(in the rows, 128 means zero)
Each row is followed by its group and then its class within the group.
[130 106 117 121 130 113 105 136  63 131 131 118 120 115 173 119 137  96
 119 117 115 156 122 134 133 156 184 102 122 122 118 137 133 136 114 131
 139 153 124 112  55 120 152 170  70 145 150 118 148 130 141 145 126 118
 123 120 111 113 133 157 127 133  98 128  96 134 129 137 140] : F A
[152 105 114 128 132 112 114 133  91 139 128  89 137 133 147 122  79  56
 185 126 121 115 131  96 129 108 191 104 119 133 122 119 120 131 110 114
 132 190  96 136  99 130 134 171  62 145 157 142 124 125 138 151 118 124
 142 132 145 116 140 133 142 162  86 115 154 127 131 128 123] : K J
[141 107 120 112 141 114 114 132  49 143 124 121 125 130 140 120 144 109
 136 133 119 145 131 111 159 110 185 120 113 118 121 120 101 128 121 138
 114 144 111 115  21 135 141 151  67 134 156 132 161 122 155 146 122 118
 116 126 131 118 131 160  99 153 101 129 142 134 128 125 132] : F A
[136 116  89 126 142 107 115 140  25 150 129 105 125 110 170 141 153  55
 164 126 108 126 141 117 127  97 214 107 114 133 121 141  73 137 105 126
 129 160 111  84  51 126 145 165  70 151 147 134 150 106 135 135 117 126
 135 127 170 115 129 138 145 141 104  63 103 127 119 153 150] : F Z
[139  94 128 128 127 117 118 132  78 140 130 122 107 122 149 120 136  88
 192 147 127 120 117  81 131 145 152 102 116 127 134 149 192 127 100 120
 141 147 116 125  81 117 144 128 128 164 143 120 130 135 160 115 119 129
 147 135 123 121 132 124 132 163  92 105 125 146 126 138 132] : K T
[127  99 128 103 157 114 103 139  73 135 129 121 100 117 155 115 133  83
 204 148 125 146 126  93 129 119 176 125 113 127 115 132 122 128 113 154
 116 121 117 123  13 139 140 159  70 131 152 137 157 110 142 142 119 117
 131 122 102 109 128 165  95 122  94  90 153 134 126 130 136] : F E
[148 115  84 138 136 117 124 136  22 135 138 109 120  97 158 148 138  78
  98 121 102 135 131 150 128 126 202 101 133 123 132 119 129 136  94 137
 155 171 118  96  87 121 141 169 101 153 135 118 144 115 141 131 125 124
 119 128 151 122 127 138 148 124 108 118  83 137 117 145 146] : F E
[147 110 126 133 138 101 113 130  50 136 124 125 110 123 158 131 148  59
 184 146 110 134 136 118 133 197 203  84 117 136 132 119 252 146 100 114
 148 175 113 135  79 134 145 183  82 148 163 120 128 135 155 149 120 130
 115 124 142 117 123 141 116 155  71 142 120 132 129 128 148] : K T
[147 109 108 137 138 110 122 131  65 138 128 101 105 121 148 141 136  72
 184 135 125 109 122  76 129 102 191 100 130 129 139 134 148 132 113 126
 128 175 104 125  85 121 138 141  91 164 146 122 127 121 157 129 126 137
 145 127 152 116 130 126 138 160  95  78 138 121 137 136 127] : K J
[136 114 122 134 119 106 111 132  49 142 129 112 119 137 155 128 129  99
 194 143 115 118 119 103 127 127 182  93 125 125 132 134 169 131 102 127
 111 176 108 125  79 123 140 140 108 143 145 123 141 131 159 141 120 125
 141 117 142 116 127 128 123 151 103 109 143 132 120 125 121] : K T
[147 115 119 130 136 128 129 139  65 139 126 108 117 118 159 107 134  68
 182 145 101 121 115 110 131 132 193  92 117 141 124 132 169 164  96 116
 149 206  85 128  86 122 147 168  66 154 153 128 119 124 134 151 122 120
 130 118 137 116 132 140 147 158  84 113 130 125 127 137 125] : K C
[139 113 120 124 130 108 125 136  55 131 126 131 108 116 149 111 151  77
 149 129 113 159 137 145 133 159 188  99 117 129 122 125 144 128 109 125
 138 160 114 101  56 125 142 171  75 141 149 134 136 121 143 146 120 121
 126 128 127 114 119 145 123 126  97 100 110 128 121 127 136] : F A
[137 105 119 136 136 109 119 114  46 137 140 118 117 128 157 114 140  66
 204 167 124 123 126 112 136 118 188  96 108 139 120 129 157 133 112 124
 139 189  98 115  98 126 137 151  83 137 146 133 130 125 141 145 119 115
 140 116 148 116 131 140 115 157  86 114 153 119 135 121 113] : K C
[149 122  89 120 132 112 104 123  38 140 121 120 132 107 149 144 138 103
 102 125 121 134 129 156 131  86 192 123 122 120 117 137 102 133 135 155
 125 150 121 102  73 126 146 144  85 130 131 132 146 133 121 131 123 128
 123 129 135 128 116 143 142 126 113 128 111 140 133 127 129] : F A
[137 110 104 119 144 123 116 130  26 131 128 115 116 104 150 139 143  80
 122 130 122 150 137 145 135 128 196 114 117 131 122 110 106 185 126 145
 135 161 117 112  50 128 136 171  75 134 153 121 141 125 142 137 125 105
 120 125 135 110 133 154 107 121  92 114 121 133 132 127 133] : F E
[132 117 107 133 131 117 136 125  59 136 126 102 143 125 141 136 142  89
 168 133 133 105 119 104 125  77 173 100 114 136 121 131 139 145 116 124
 140 177  95 117 134 119 154 125  94 160 137 137 121 122 134 131 117 134
 147 129 160 118 120 109 154 170 110  72 137 126 118 137 116] : K J
[129 120 126 115 143 114 124 122  38 138 127 140 100 124 147 123 144 107
 123 142 115 148 138 150 132 123 174 115 117 127 114 112 120 129 123 148
 117 150 112 109  53 131 133 159  95 127 143 134 159 130 132 157 120 111
 132 118 115 112 131 156 102 116 105 103 133 125 127 126 125] : F A
[135 118  99 118 140 101 111 111  30 152 130 104 118 124 147 137 146  55
 162 152 135 123 138 124 130  79 205 122 116 127 113 112  99 129 122 161
 104 159 109 103  59 132 132 164  67 128 150 130 159 123 141 143 105 107
 133 121 141 122 121 140  30 153 102 111 162 130 127 120 128] : F Z

Each row is followed by its group and then its class within the group.
[131 123 128 126 126 123 131 194 123 126 118 121 132 135 139 122 117 121
 141 122 129 121 122 117 149 128 133 136 128 116 135 127 119 131  99 147
 133 123 121 132 108 135 140 192 135 125 132 151 137 133 126 130 144 175
 135 136 118 116 138 139 136  96 127 131 116 129 154 142 120] : R mip
[144 142 116 121 135 131 123 153  82 123 116 125 123 137 118 128 153 113
 126 149 116 133 133 132 124 141 132 123 144 129 130 124 118 109 109 124
 133 131 112 129 119 134 134 117 139 140 143 139 125 124 118 131 118  80
 128 136 126 120 142 126 127 113 126 126 138 125 116 125 123] : Q gamav
[150 128 119 127 118 131 122  92 106 126 121 130 121 141 123 115 145 133
 141 140 113 127 134 131 123 128 129 138 118 137 126 129 120  90 129  98
 136 143  91 124 130 125 131 177 132 140 140 128 114 124 132 142 125  70
 117 135 102 118 141 118 129 123 139 122 134 123 136 134 134] : Q zin
[122 114 129 118 139 124 134  62 131 125 122 124 117 132 123 126 143 132
 138 105 133 124 140 130 107 129 130 164 133 136 118 133 131 115 138 120
 143 166 119 141 162 133 113 126 122 118 135 110 121 143 129 138  85  80
 123 112 129 113 123 126 131 123 146 127 129 135  62 113 132] : W botib
[125 132 124 117 120 132 130 194 112 123 127 122 142 138 136 133 120 116
 138 139 122 132 124 119 136 131 123 123 118 130 125 128 125 125 106 130
 134 111 109 131 116 130 145 187 134 132 129 153 137 133 125 126 143 165
 129 134 117 114 142 131 147  98 128 129 125 129 177 145 127] : R mip
[134 132 118 123 137 122 119  98 124 131 109 121 111 134 114 129 141 129
 128 128 127 130 139 136 113 127 132 138 131 138 128 131 121 108 127 149
 139 163 124 117 131 131 129 127 125 126 132 124 119 125 133 127 121  92
 131 115 119 127 128 125 131 131 130 129 129 126  70 111 129] : W Bito
[145 148 113 123 118 138 113 174 106 126 124 132 130 140 120 120 140 127
 120 156 123 142 133 126 125 137 132 113 127 127 126 124 116  98 120 120
 134 141 109 119 108 134 140 124 135 139 132 131 129 120 126 139 136  95
 128 119 118 126 137 133 131 121 114 126 130 121 151 129 131] : Q gamav
[134 126 123 123 136 131 117 113 117 127 129 134 122 125 117 125 136 127
 130 129 127 129 131 130 130 132 125 129 129 129 124 133 121 112 128 109
 138 126 115 128 125 128 129 138 137 134 135 126 122 126 134 141 132  98
 124 137 118 129 134 133 117 133 123 122 129 127 145 130 131] : Q gamav
[156 137 123 125 116 123 125  75 114 130 119 133 128 136 115 126 138 131
 142 130 112 127 132 133 127 132 123 131 111 144 131 132 119 112 140 102
 149 130 106 113 132 130 125 181 130 136 137 118 110 123 128 142 130  69
 119 134 102 127 139 126 129 131 135 126 136 112 134 128 131] : Q gamav
[134 134 124 125 129 134 124 117 117 114 129 135 125 135 120 132 138 130
 130 141 121 133 115 130 118 126 132 129 127 131 122 124 122 107 132 108
 128 123 117 123 117 128 123 115 136 133 114 125 121 124 121 136 118  89
 118 128 123 126 140 125 126 132 121 126 134 125 118 125 129] : Q zin
[139 132 121 119 122 129 125 126 107 123 130 131 124 129 125 123 133 126
 133 140 121 133 132 141 121 135 128 130 122 132 116 133 124 116 128 115
 134 133 105 122 124 129 137 146 133 134 137 127 129 121 125 127 123  91
 127 135 132 127 127 131 130 100 121 123 134 127 145 137 116] : Q zin
[141 134 120 112 126 129 125 152 109 127 128 134 125 137 119 126 144 122
 128 150 120 138 134 130 124 126 133 129 128 140 130 129 114 109 131 112
 142 134 105 124 119 131 138 150 134 132 134 128 126 131 119 142 128  92
 125 138 113 121 143 129 125 118 124 124 131 121 140 132 124] : Q zin
[120 132 117 111 124 124 132 194 115 123 117 115 126 142 137 121 115 121
 150 128 125 136 127 111 133 136 130 129 120 123 134 143 125 153 100 172
 131 112 116 132 105 130 168 190 138 129 124 157 141 128 126 126 161 177
 129 139 109 116 141 127 136 103 121 136 111 123 169 134 119] : R mip
